Each row is followed by its group, which names the range that a hidden value of the row falls in. A new part has a new value, new ranges and new names.
[-320  139  -78 -168  183 -260  -49  259  121 -358 -410  192  262 -238
 -296 -405 -311  -37 -129 -301 -109  193 -200 -201   38 -176  163  -73
  448  -27  495 -151   88 -429  127   50  -90]	GT
[-376 -262  -83 -104  -38   90 -297 -171  157  192 -232 -141  -23  -68
  209  -98   34 -152   35  -87 -321  -58  374 -113  150  229  177 -150
  254  263 -318  201 -406   89   32  -48  267]	QB
[  49   58   -1  207  314  -31  106  -33 -107  -44  -74  313 -172 -125
  164  211  124  141  -56  249 -174 -173  272  248   43 -255  122   95
  -42  219  -75   41  -83  -42  182   50 -216]	GT
[ 245  156  105  -93   69 -198  103  232   -4 -107  -20   91   83 -392
 -325 -152   -5  -54   15   34  160 -144 -314  -57   -7 -179  -53  -83
 -100 -348  221  -85  404 -380  -20 -103 -204]	GT
[-408  166  -50 -309 -173  316 -379 -581   49  279 -136 -607 -150 -110
  -43   10 -129  396  -32  -96 -333  386  296 -343  250  194   13 -281
  284  -98 -392  549 -187   11  163   21  405]	Jz
[ -67   69  -90  141  263   75  139  291  -65 -251   61  370 -250  146
  128   77 -135  195   22  291  -42  -44   46  273 -133 -142  352  165
  -37  354   98 -163 -188    2 -106   58 -195]	GG
[-154 -149  -15   36  217 -242   18  271   99 -200 -229  343  127 -167
   19 -173 -126 -196 -130  -68 -124 -111   81  111    6  -75  219    1
  197  224  202 -152  -17 -170  116   36 -163]	ZL
[ -85 -187  -76   40   73   -3   40  338   58  -82   13  242  -98   46
   84  -82   -4 -160  117  220  -32 -215   56  115  -94   49  278   33
  -49  285  -74 -165 -230   16 -233  -57  -60]	Qz
[  71 -207   96    6   73 -176   96  243   89    4 -108  265   25 -291
   -9   13   35 -123 -104  150  -81 -294    9   87  -77  -71   52   -7
 -103   78 -127  -82   48 -140   20  -28 -219]	Jz
[-339  270 -143   -6  176  198  -69 -322 -164  -40  -26  -79  -99  241
  230 -191 -174  165   79  -52 -183  389  475   95  242  102  300 -104
  321  121  240  156 -141  118  143   79  262]	Qz
[-256  258  -62 -256 -129  273 -274 -547  -89  255   21 -560  -29   35
   64 -306  -68   54  202 -195 -101  380  353 -210  360  323   81 -342
  270 -293   36  378    9   62   57  -83  523]	NM
[  40   42  124 -163   48 -265   76  255  100 -157 -159  131  179 -398
 -302 -200 -210  -21 -189  -93   30  -13 -256  -76  -39 -113   -4 -100
   59 -223  236  -85  366 -379  104   -1 -213]	QB
[-172  148  -32 -113  172 -210    9  260   87 -303 -292  194  121 -281
 -326 -184 -230  108 -144  -93  -85   92 -235 -141  -25 -250  101  -21
  246  -20  280  -95  112 -407  101   50 -199]	GT
[ -87 -136  -91   45   96   61   37  340   35 -113   58  244 -146  128
  150 -103  -45 -124  159  204    2 -176   40  159 -107   79  338   57
  -39  295   10 -193 -254   51 -271  -65  -26]	GG
[  72  -46   14  -16  148 -212  -43  217   80  -78 -199  185  113 -343
 -103 -191  118 -274   75  -81    9 -291 -128  -42   44 -129   46  -47
   68  -83  162 -112   69 -294   -7 -141 -105]	Jz
[-172 -131  -47  -11   49   61 -201 -168   40  140  -51 -101  -66  -50
  192  -66   53 -138   64  -15 -170  -65  361   42  185  170  178 -130
  136  160 -163  177 -182   79   62  -53  185]	ZL
[  52 -101   43   57   63   28   43  -53  -42  153   31   87 -112 -108
  169   66  133  -54   42  219 -106 -196  277  141   57   31   86  -50
 -117   83 -217   78  -56   57   14  -44  -16]	GT
[-107  -16 -122   42   99  147  -49   86  -46  -18   82   73 -153  177
  222 -158   30 -138  259  117   -8  -79  198  133   51  139  319  -18
   38  192   60  -65 -249  109 -212 -100  149]	GG
[-103  234   -2 -263    8 -125  108  469   61 -388  -13   92  139  -73
 -382 -462 -490   52  -31 -126  205  270 -464 -106 -122    5  218  -89
  156 -227  590 -266  338 -362 -168   -1  -93]	GG
[   2  316   79 -151  -46  232 -117 -606 -163  299  100 -443 -133 -132
   70    0    0  280   32   -6  -98  271  348  -48  295  132  -58 -259
   37 -352 -101  445  209   30  231  -26  275]	Jz
[  54   65  -61  162  227   54   40    1 -119  -11   46  180 -190  -12
  148   80  164    7  143  241  -60 -174  230  195   73 -119  175   41
  -65  157  -41   16 -123   12  -17  -44  -57]	NM
[ 392    0  152  115   99  -55  204  134  -78   82  163  195 -211 -315
  -71  302  193  125  -24  448   52 -370  -35  199  -87 -216  -58   45
 -425  -71 -291   32  211 -118  -14  -53 -329]	GT
[   3 -215   80    5  105 -204   74  255  109  -48 -143  288   64 -268
    4  -38  -30 -145 -140   78  -98 -243   33  101  -61  -56   96  -10
  -19  125  -45 -100   37 -145   59   -3 -206]	QB
[ 277  324  145 -134   74 -189  164  207  -46 -174   27   51   42 -436
 -475  -70 -137  203  -98   82  184   16 -416  -72  -38 -276 -104  -79
 -133 -445  253  -29  567 -462   57  -27 -295]	GT
[  70 -105  -44   61  100  -46   60  311    4  -64   54  226  -61  -29
   47 -131   95 -250  196  183   72 -282    5  128  -39   12  212    6
  -99  115   44 -179  -80  -46 -228 -120  -63]	Qz
[ 121 -134   20   55  151 -195  -33  261   73  -71  -63  203   26 -277
  -57  -76  113 -273   52   45   38 -345  -54   86   25  -83  108  -21
  -37   45   40  -94   66 -198  -32 -114 -150]	ZL
[ 154   12   43  159  206   -3   89  -75 -111   89   23  193 -152 -150
  181  152  202   12   35  246  -90 -243  268  228   73 -128   66   20
 -140   74 -125   66   -7    2  100  -33 -121]	GT
[ 171  -26   74   40   13  124  224  179 -107   36  327  153 -213  118
  187    7  -81   33   85  359  122  -98  120  318 -104  149  224    2
 -302   46  -30  -96   94  146 -195  -31  -70]	GG
[ -66 -302   45  -31   19 -172  101  333  129  -21 -118  285   78 -167
   20 -115  -44 -227  -74  138  -98 -240   55   66  -98   46  147  -29
  -34  179 -100 -161  -55  -72  -78  -13 -148]	GT
[-310 -239  -91 -165  -26 -157   -5  546  215 -242 -180  229  160  -12
 -138 -407 -271 -282   15  -47  -31  -39 -164 -100 -135  127  310  -55
  199  212  179 -298 -151 -162 -259  -28  -26]	Qz
[ 111 -130   23   67   39   30   63  108  -22  108  105  116 -157  -82
   95   81  149  -82  106  311  -26 -279  151  144  -17   20  114  -15
 -212  109 -254    5  -76   40 -131  -78  -68]	NM
[  32  -95   44  114  234 -186   92  197   21 -126  -89  340  -13 -199
   41   44  -28  -52 -139  120  -87 -193  107  215  -14 -146  150   43
   -8  189   41  -75   57 -126  137   39 -253]	ZL
[-319 -187 -111  144  298  -71  -69   70   85 -101 -349  371  -67  -77
  228   95   35    1 -117   73 -383 -163  336  114   18 -168  252  100
  241  530 -145   -8 -444  -24  168   81 -121]	Jz
[-343 -192  -96  -43    3  107 -108  -27   78   82 -119   15 -100   61
  167  -24  -55    4    2  127 -280    6  346   -7   39  144  241  -66
  140  343 -293   97 -374  119  -38   35  124]	NM
[-166   70  -92  -11   42  267  -41  -18  -43   -2  126  -40 -320  159
  113  118 -112  300   70  282 -114   89  172   92  -30   62  267   11
  -32  244 -219  111 -252  116 -123   31   62]	GG

Next part:
[ -97  117   38  -20  111  -45  177  200   61   53  212  -38 -290  265
 -275 -225  -32   80  357 -299 -312  116   24  109   56 -400   55   92
   98 -144   75  457   25  103 -222 -160 -288]	<69>
[-158   33   99  150  312   49   -4  132 -108  -36  267 -112  457 -161
 -166  226  -95 -248 -129  126  261   67  -47  -18   78   66  -58  228
   55  241  -52 -116  -55 -357   18   86  104]	<67>
[ -11   24 -324   12  177   69  170 -162  129   10  -23   65 -180   22
  180  -15  -30    0  203  -65 -252  193 -132  -31 -140   -8  364  205
 -195   22   88  360   53  117 -152  144 -130]	<60>
[  24 -103  -26   91  132  -53 -120 -109  294 -220  230  125  123  -27
   89  158   50   55  -12  100   61   -8  -41   31  340 -102  249 -215
  115   46   66  -75   13  -45  -62  154  128]	<60>
[-147  251   16 -123  665   96   26  202 -101   54  349 -284   44  145
 -128 -294 -214 -213  201  -96 -104  419 -118   37  -58 -375   48  467
   19   17  182  218  156 -183 -322  -37 -146]	<67>
[-107   25  194  -61  344  -86 -301   69   95  -84  241 -120  355 -103
  -31   -9 -202 -147 -419  268  235  -49 -140  -35  201  -69   45  133
   80   69  103 -474  -10  -65   89   12   54]	<67>
[-114 -181 -108  349 -248  -16  308   51 -146  -45   78   96   67 -195
 -250  287  183 -159   29  -86  100 -176  142  -88   84   57   60   -2
  103  140 -206  149 -128 -102  177  128  -82]	<69>
[ -21 -117   33   26  -78 -140 -125  -10  118 -109   96   41  -19 -100
  -25  -27  -17  -43 -318  109   85 -252   -3  -94  246 -109  150  -80
   98  -59   17 -333  -66  215  183   -3  -81]	<57>
[-120   99 -124  -28  308   14  268  109   36  -21  176  -91 -288  179
  -96 -309   53  -68  376 -212 -278  322  -85   50  -33 -439  281  223
  103  -70  162  468  142   10 -262   54 -268]	<60>
[ -75  -48   99  -26  171 -130 -201   41   77  -65  208  -45  167  -46
  -42  -39 -138 -101 -359  175  101 -154  -48  -49  241 -114   92   32
   61  -50   28 -350   -3   85  158  -27  -73]	<64>
[   6    3   34   27  253   -5 -173   -9  131 -106  273    6  219  -32
   38  128 -117  -49 -118  110   96  -23  -33    6  255  -33   69  -24
    5   48   15 -166  -17  -73  -39    8  105]	<64>
[ -83 -146  -84  257 -153  -35  197    2    7  -88   84  109   38 -131
 -150  217  145  -70   34  -44   53 -115   64  -48  121    1  138  -48
  103  106  -99  114  -87  -50   93  133  -47]	<63>
[ 123   26  -98   13 -365   29  -61 -204  369  -15 -345  249 -148 -207
  244  272  -91  259 -161   54  -22 -253 -179  -76 -157  449  150  -24
 -279  157   54 -101 -346  377    6  -36  131]	<69>
[-122  -14  142  -27  296 -114 -226   70   47  -39  253  -90  308  -47
  -76   -1 -188 -143 -371  215  144  -84  -82  -26  207  -84   53  119
   49    5   36 -350   17  -36  140  -10  -44]	<67>
[-185  -21   46  226  188   34  115  141 -195   15  220  -76  436 -170
 -231  291  -55 -267 -116   84  218  -10    9  -34   36  129  -69  234
   18  230 -151  -14  -76 -340  117   80   23]	<67>
[  80  168  -66  -81  102  122 -160 -138  240   49 -151   70  112 -153
  279  225 -285   99 -171  135   18  -29 -243  -49 -198  434   65  223
 -374  200   80 -120 -234  142 -101  -58  182]	<64>
[  24   58 -344  -15  201  105  147  -89  -40   51   75  -35 -283   33
  101 -145  -84 -101  204 -161 -251  165  -15  -96 -104 -148  249  274
 -180  -57   57  304   75  176 -175   36 -194]	<57>
[ -63  -22  128  -30  178  -96 -224   46   94  -96  184  -55  207 -108
  -11  -11 -131 -115 -383  208  183 -138  -85  -61  220  -63   75   48
   72   23   56 -427  -42   44  131  -12   13]	<64>
[  70    6 -274   40 -121   62   72 -232  240   20 -205  186 -169 -100
  229  179  -63  143   48  -22 -170  -33 -137  -63 -177  268  274   96
 -288   94   47  187 -145  260  -70   76   -9]	<63>
[-189  -16   50  196  245   22   68  127 -176   20  247  -83  455 -142
 -216  271  -90 -258 -134  103  202    9    0  -23   51  108  -59  240
    7  206 -132  -28  -46 -333  108   81   14]	<67>
[ -18  -17  -28   39  147  -39  -85  -22  100  -10  206   49  123   36
  -18  122 -137    4  -72   37  -52  -78    0   15  174   -4   80    5
  -79  -26  -38    7  -17   35   17  -37  -41]	<61>
[  26    2 -378   35   68   79  175 -175   58   35  -26   65 -287   -2
  136  -41  -25  -10  215 -142 -269  128  -40  -87 -131  -48  322  201
 -197  -19   55  354   37  208 -142  110 -175]	<63>
[-117   11  185  -70  344 -109 -301   65   86  -72  247 -118  345  -80
  -38  -26 -213 -144 -435  268  205  -63 -129  -38  210  -88   59  133
   73   36   92 -467   11  -40  116    5   11]	<67>
[  55  -44  -11   54  151  -13 -172  -67  184 -150  252   67  135  -42
   76  147  -63    4  -90   87   79  -72    2   -7  309  -45  118 -131
   25   24   16 -162  -29   -3  -39   33  125]	<61>
[ -60   73 -171   -8  168   24  232   86  -29   17  170  -77 -381  155
 -133 -296   23  -61  350 -283 -289  203   21  -10  -12 -429  201  200
   62 -119  105  421  103  132 -232  -16 -297]	<69>
[  44  -23   -7   54  178    9 -146  -36  150 -148  258   36  145  -55
   57  132  -58  -31  -68   75  100  -39   -7  -13  284  -54   99  -89
   35   51   19 -152  -31  -43  -63   34  131]	<61>
[ -88  -93  -21   85  106 -141  -13  -54  230    1  231  158  115  207
 -107  169  -67  155   85  -11 -233  -53    5  137  236  -79  184 -132
  -30 -110  -45  290   59   16   25   16 -156]	<60>
[-118  102  122    3   59  -93  144  215  131   69  226   21 -201  318
 -334 -121  -50  173  347 -285 -332   49   31  174  104 -338    6    7
   96 -151   37  490  -10   80 -185 -200 -276]	<69>
[   6  -11   -5   43  156  -14 -111  -18  119  -76  216   36  132  -25
   16  119  -96  -21  -86   61   39  -60  -11   -5  213  -21   82  -25
  -17   25   -4  -90  -37   -6  -15   -7   48]	<61>
[-122  -86  -22  279  -43   23  212  114 -176  -32  158    6  223 -189
 -220  279   68 -218  -39  -15  174 -113   86  -66   85   94  -29   91
   61  182 -187   44 -124 -210  135   69   -3]	<61>
[  44  -30  -13   58  156    5 -132  -37  151 -148  250   42  118  -56
   56  127  -43  -28  -61   63   89  -44    2  -15  284  -60  108  -96
   40   46   16 -139  -33  -28  -60   35  120]	<61>
[  65   35 -166   14 -150   49   20 -226  360  -11 -289  222  -70 -141
  288  259  -76  209  -47   79  -91  -73 -236  -28 -196  411  266   54
 -297  171   77   79 -229  235  -47   68   98]	<60>
[ -15  -85  -22   83  117  -64  -63  -82  269 -170  186  115  107   -3
   55  138   39   57   -5   84   11   -4  -63   45  263  -77  248 -155
   84   37   54   -5    6  -31  -33  128   63]	<60>
[   7  130 -275  -58  375  140   56  -67  -40   66  115  -90  -95   15
  141  -95 -187 -137  125  -67 -172  226  -85  -74 -131  -53  189  364
 -237   13   74  210   70   60 -197   26 -106]	<64>

[ 193 -133  161   -7 -119  -83 -152 -108 -196  153   54   36 -194    2
  -16  136   27  -68   53 -148 -118    0  -98  -17   14 -195 -135   48
   12  158 -245  -30   39  112   88  260   61]	Y
[-158  361 -360 -310  -46  -15   21  195 -168 -237 -523  305 -317   15
  109 -402 -221  -26  -86 -319 -208 -252 -117 -208  -90  183   44   57
   83   51  -62  225 -142 -477  -10  241 -104]	C
[  86  366   -7  -66  -44 -132  -80 -170 -163   36  -81  184  -91 -251
    4  -31    5   68  113 -252  -92 -136  100 -208  -53  101   73   63
   99  118   12    6   20  -13  -29  156  322]	C
[-103 -575 -109 -256 -330  246   -8  305   12  -96   55   94 -330  383
 -187 -276  144 -224  -41  200  108   91 -150   74    9 -456 -280 -118
 -170   -6 -369  175  484  -24  167  -88   71]	A
[ -82 -465 -160 -196 -431   40 -189  122 -164   56  -67   58 -469  488
  -77 -102  -94 -211   17  -11 -133  -61 -252   63   13 -576 -198   70
 -191  203 -489   83  194  -27  282  364 -120]	B
[  16  292  133  -25   10   11   43  -99 -163    4   61  143  -39 -118
  -97  -41  104 -118   14   12  -28  -85   54  -48    8  125  -78   -5
    9  -13  120    8   26  -90  -21  -28  109]	F
[ 285 -850  -31 -165 -493  -25 -478   77 -199  409  -92  -66 -693  475
   67  247 -125 -174    1 -270 -233   86 -425   25 -111 -807 -280   99
 -146  414 -778  -99  221  363  377  735   -9]	B
[ -10  285   53 -108  -40  -17   31  -76 -217   -5  -46  216 -152 -119
 -104 -133   37 -138   54  -60  -64 -102    2  -82    1  100  -78   -6
   -1   -2   45   37   31 -149   10   47  115]	C
[ 456 -401  346  233   89  -76 -220 -167  -63  158  312 -217   99 -157
  154  405  185  201   46 -171  -26  147   30   -6   25 -260 -119   17
  139  212 -368   -6  -17  373   74  122  119]	A
[ 199  -67  187   79  131   41  -26   57   -1  -44  114  -68   91  -52
  102  137  138   84 -110  -52  -13   26   30  -10  -13    4 -131   -9
  113   62 -102   51  -41   56  -38  -53    9]	N
[ -30  373  101  -53    5  -74   72 -189 -277  -38   19  225  -77 -204
 -133 -140   47 -122  124  -39  -66 -125   51  -68   67  141  -55   -1
    7  -29   75   58  -35 -201   10    9   93]	C
[   3  136    5  -18   96   66   60  139   13 -195  -32   29   77   16
   82  -68   63   57 -138  -32  -30  -87   53  -41  -16  102  -53   11
   99   13    5  133  -57 -163  -81  -90  -59]	N
[ 168  372   -8   48   49 -200 -126 -201  -68  -20  -54   74   93 -317
  151   84   -3  282   91 -368 -111 -150  185 -249  -50  140  190  121
  216  191   -9   40  -91   51 -104  166  311]	C
[  89  -41   98  126  106   43    3   -2   11 -149  182  -96  193  -27
   91   62  145  139  -46   21   25  -28  122   -4   38  -46  -43    9
   87   54  -89  146  -50  -12   -5 -130  -21]	A
[-293  240 -117 -117  -41  -86  278   -5 -107 -497   47  272  168 -115
 -205 -511   71   54  201   88   70 -147  192  -31  266   74   41  -42
   48 -147  -60  379   93 -461  -92 -331   34]	F
[  37  228   45  -55  -85 -160  -47 -217 -289   17  -30  194 -150 -166
  -70  -83  -27  -48  174 -180 -127 -122    8 -100   69  -11  -10   55
   25   89 -106   60  -41 -117   57  194  111]	C
[  95  138  196   48   83 -132   68 -168 -198 -117  131  112   94 -254
  -65  -52  104   38  140  -78  -32  -30   85  -31  160   71  -56  -12
  110   -8  -94  130  -58 -118  -42  -67   47]	F
[  66  362   62  -90  131  -88   93  -77 -180 -142  -83  247   -2 -373
  -27 -189   64   52   99 -187  -30  -75   97 -165   36  260  -16  -43
  153  -44   18  130  -27 -203  -95  -75  208]	C
[-111  173  -14   63   40  -29   87  -27  -63 -268   94   11  172   46
   17 -107   36   86    8   47  -36 -162  122   12  117   -4   11   62
   41   24  -37  205 -127 -243  -12  -98 -135]	N
[-183  115  -33  -67  -96   79  110   72  -55 -203   71  104    2  161
 -123 -198   77 -103  -27  163   18 -127   55   37   75  -51  -86    5
  -60  -34    8  147   91 -226    7 -137  -47]	N
[ -80  -42 -142  -81 -215  186 -121  166   68   23   -2  -30 -163  368
   24   15   42  -84 -175   80  -26 -120  -16  -29 -158 -226  -71   70
 -102  149  -28    0  173   49   94   98   56]	B
[ 116  388  282   53  141   96   38 -103 -165  128  101   68  -17 -142
  -48  133  159 -190 -116   57  -39  -60   35  -22  -76  259 -148  -17
   14  -31  289 -106  -68  -15  -46  -36   44]	F
[ 164  125  162   82   99  -65  -28  -79  -61  -41   93    3  115 -163
   65  101   99  116   -5 -124  -44  -38   93  -71   24   71  -22   36
  137   78  -42   48  -59   20  -74   -3   91]	Y
[ -28  149    0   24  -21  -95   29  -73  -64 -191   69   64  118  -58
   -3  -83   44  117   71  -66  -34 -123  128  -57   99  -16   43   62
   82   64  -87  159  -17 -125  -49  -33   53]	Y
[ -32   83   55   49   23  105   39   58   28 -123  151  -32  116   96
    7    4  139   14  -98  121   30  -81  108   10   -5  -24  -69   13
    6   24   37   81   35  -50  -10 -148   13]	B
[ 114 -113  116   26  106   97   20  136   13 -119   88  -45   66   18
   75   29  138   49 -124   10   11   21   15   10    2  -27 -152  -37
   79   20 -119  110    3  -30  -18 -113  -39]	B
[  31  494  190    5   66  -58   58 -251 -282   46   66  201  -38 -277
 -120  -32   92 -135  101  -25  -59 -125   89  -80   21  226  -60   -2
   15  -29  198  -25  -65 -129   -4   -3  157]	C
[ 215 -184  220   69  144   83    6   99   25  -69  175  -67  112  -69
   67  105  204   80  -97    9   53   91   39   13   13  -33 -178  -66
  113   19 -146   76   50   82  -40 -158   54]	B
[  62  350  247  134  172   40   78 -103  -85  -38  183    2  182 -126
  -10  106  165  -32  -80   84   -7  -89  132    1   14  214  -74   12
   60  -23  226    1 -114  -60  -77 -140   -6]	Y
[ 422   17  201   74  221  -47 -166   33  -11   94  -82  -76   17 -232
  287  294   52  204 -163 -376 -127   39  -26 -150 -134  142  -54   39
  269  176 -124  -29 -165  167 -109  193   81]	Y
[  76   49   63   32  176    6   58  104  -39 -226  -23   -4  112  -58
  137  -38   45  121 -104 -100  -62  -55   23  -23   46  100  -71    5
  152   19 -109  185 -173 -192  -68  -64 -160]	N
[ 127  102  146  -64   10   29  -17   -6 -135   60    0  117 -129  -98
  -39   11   95 -107  -38  -73  -47  -11  -34  -58  -35   67 -138  -25
   43   23   -8   -9   62   -9  -15   48  111]	F
[ -26 -130 -107  -70  -22  236   -3  259  118 -167  -16  -32  -27  196
   81 -101  114   16 -200   58   50  -39   19  -32 -105  -78  -74  -26
   13   30  -57  167  133  -67    9 -117  -18]	A

New part:
[ 129  -82   87  -40  -31   41   84  -61 -116   46  -77   88  155   43
   71  101  -69   34  128   31    3  -23  -26  -40   36  112  -21   26
  -10    1   -5   36   36  -80   15  -42   -4]	<29>
[-120   -2  -19  -92  -45   16  -56   57   -2   89  241   21   27  -69
   -2  -24   53 -114 -236  -74  -32 -126   -3   39  -77   16  -96   20
  -49  130 -257  -47   61  116 -128  -45 -142]	<29>
[-129   -7   44 -107  -58   70  -27  -24  -29   92   82   58  146    8
  -28   54   66  -35  -51  -11   58  -61  -73  -32   91   35  -12   42
   27   77  -10   35   81  -20  -52  -27  -87]	<23>
[  15  -26  -66   -3  -14  -17    4  -67  -12   50   23   14  -19  -68
   71   -1  -28  -33  -84  -67  -72  -63   15  -25 -133   -6  -30   -4
  -89   43 -192  -64   15   62  -68  -45  -20]	<29>
[-134   91  -18  -28   -6   38 -107   26   46  110  162  -21   -3  -30
  -41  -33   88 -116 -112    1   31  -74  -46   23   20  -73   -3  -35
   -3  141  -61  -18   76   52  -28  -53  -81]	<23>
[  64  113  -39  138   55  -18  -73  -99   56   35 -114  -71  -97  -15
   37  -16   -6  -36  117   56  -54   12  -22    7  -77 -151  100  -89
  -46   42   60  -60  -20    9   77  -34   71]	<23>
[-204  171 -120   65   28  -44 -138 -164  117  101   96 -105 -128  -36
    7  -55  106  -70 -115  -12  -72  -16  -64  -45  -68 -210  114  -43
 -127   70  -50  -75   31   42   29   15   51]	<27>
[ 136   20  -13  161   37   -7    0 -175    7  -44 -395  -15  -26  -14
   43   58  -55   67  278   64  -49   70  -22  -38  -91 -107  151  -44
    6  -63  194  -62  -76  -43   71   -5  104]	<22>
[-277   22  100 -152 -112   45 -107   35   33   40  226   18  162  -13
  -47   59  147  -53 -183  -52   -9  -94  -69   70   59   10  -47   61
   21   91 -124    9   48  125 -151   20 -143]	<22>
[  11  -82  250  -88  -87   97   -4  162  -86  -38  -45  101  251   20
  -56  127   30  -16  104   73   63  -48  -16  139   92  138  -70   28
  165   55   38   44   15   70  -95  -34 -151]	<27>
[ 192   -1   11   47   35    5   28   26  -58   80   27   15  -16   -5
   86   -6  -79  -71   71   50  -13  -45   28   19  -47   28  -41  -82
  -55   83  -97  -15   40   -7   44 -103   12]	<19>
[-220   33   83 -142  -85   50  -84    8    5   83  239   23  153   17
  -33   50  118  -61 -153  -30    0  -93  -82   31   80   15  -41   60
   -3   99  -94   23   69   53  -91   11 -128]	<23>
[ 373  -15   61  174   78  -55   76 -130 -124  -25 -265   -1  -32   58
  117   54 -163   21  281  125 -181   21   11   12 -205  -17   57   -5
 -110  -61   90  -93 -115 -104  141   34   50]	<19>
[ -55  -12  -59   27  -26   -3  -34  -97   36  -11 -134    3   -8  -89
   21   22   14    6  -19  -65  -53  -26   -4  -15 -127  -65   38    3
  -18    7  -66  -78  -29   88  -92  -17  -14]	<23>
[ 157  -47  226   50  -49   19    4    1  -57 -122 -244   33  165   40
   38  153  -43   73  261   87  -89   16   -7  131  -37   44   21   13
   77  -55  103  -13 -104   54  -20   28  -19]	<23>
[-269   52   46 -134  -73   60 -106   15   25  101  223   17  122   -3
  -72   20  148  -88 -175  -26   36  -91  -90   16   81  -19  -21   52
   17  119  -54   12   80   50  -92    5 -145]	<22>
[ 231   24 -100  144   67  -53   33 -112    3   51 -109  -39 -132  -46
  159  -25 -119  -16  121   11  -76    6   51  -39 -140  -65   35 -127
 -132   21 -113  -59   -4    5   73 -103  145]	<19>
[ 200   -4  -41   65   52  -28   41  -47  -73   85   11    5  -58   -8
  100  -25  -93  -71   41   37  -79  -48   22  -21 -134   -1  -21  -42
 -123   56 -102  -61    6  -40   56  -54    5]	<19>
[  50  -40    1   37    9   64   -3   23  -45   18 -214   62   36  -60
  -61   12  -11  -48   93   37   61  -26   -6    0  -59   -5   25   -5
   94   54   98  -52    3   -1  -35  -56  -95]	<22>
[-238   26   36 -127  -75   72  -76    1   20   97  150   36  135  -12
  -56   34  125  -58 -120  -30   75  -70  -79  -10  111    1  -12   32
   39  103  -36   32   95   35  -89  -27 -102]	<22>
[  97  -96  169  -95  -74   39   39  118  -97    9  117   82  178    6
   64   91  -39  -29   -4    5  -26  -89   24  105    4  162 -137   11
   16   63 -193   26   29   83  -96  -64 -100]	<19>
[ -93  -19   57 -126  -61   30   -2  -48  -66   99  185   54  143   33
   23   57   38  -37 -111  -26  -33  -87  -66  -26   31   65  -52   79
  -61   63 -117   16   64  -23  -49   10  -97]	<29>
[  49  120  -82  152   58  -59  -41 -298   46   36 -196  -83  -93   32
   87   22  -21   48  163   41 -133   55  -72  -96  -98 -189  178  -27
 -141  -51  125  -67  -55  -89  134   47  152]	<23>
[   8    4   46  -76  -33   11    2   -4  -44  107  218   22   81   24
   81   30   -1  -58  -71   -5  -28  -80  -23    6   29   57  -69  -12
  -86   88 -177   25   75    9  -15  -53  -27]	<19>
[ 126  -85  146  -61  -57   -7   65  -33 -120    0   46   63  162   51
  104  112  -63   23   44   13 -123  -59  -10   43  -55  123  -74   65
  -75  -12 -129   -4  -25    1  -36   21  -51]	<19>
[ 312  -98  114   51  -11   -7  118  -62 -111  -29 -183   59  106   38
  168  120 -155   77  260   54  -69   14   36   14  -36  113  -21  -44
  -45  -50  -43   18  -32  -32   41  -65   97]	<19>
[-213  140  124  -39  -72    1 -162  -18  108   15  204  -79   82   33
   10   59  143  -31  -53   14  -66  -36  -77  115   79 -101   30  -28
  -21   72  -57   16   11  133  -42   27   -8]	<22>
[  74    0  -64  -19   29   -6   27  -44  -75  148  152   25  -21   -6
   68  -38  -39 -103  -85    1  -41  -85  -13  -60  -79   17  -46   -1
 -134   96 -143  -39   62  -58   26  -48  -48]	<19>
[ -47   34  -32  -15  -40  -18  -36  -70   63   54  117  -29    1  -46
  116   24    8   -5  -64  -73  -41  -39    5    1   -8  -29  -17  -78
  -88   56 -228    5   54  109  -56  -86   83]	<29>
[ 254 -170  160  -13  -53   71  128   45 -128  -53 -260  135  204   -4
   82  150 -128   82  259   36   57    2   44   35   40  189  -57  -28
  109  -24   -7   54    9    4  -47 -114   12]	<29>
[  43   60   17   99   25   20  -54  -63   24    8 -188  -22   -9  -10
   -6   24    7  -15  160   68   -3   19  -32   14  -28  -97   94  -54
   32   26  134  -38  -20   -1   44  -27   23]	<22>
[ -19   85   32   61   13   45 -115  110   65   27  -11  -33  -31  -59
  -50  -26   55 -108   33   54   51  -37    4  109  -10  -88   13 -107
   83  129   11  -36   25  117  -26  -91  -56]	<22>
[ -19   49  -34   66   20   40  -71   13   42   41 -111   -8  -37  -69
  -40  -22   31  -70   48   28   53  -18   -8   19  -35  -88   49  -73
   56   86   48  -48   24   51  -16  -76  -29]	<22>
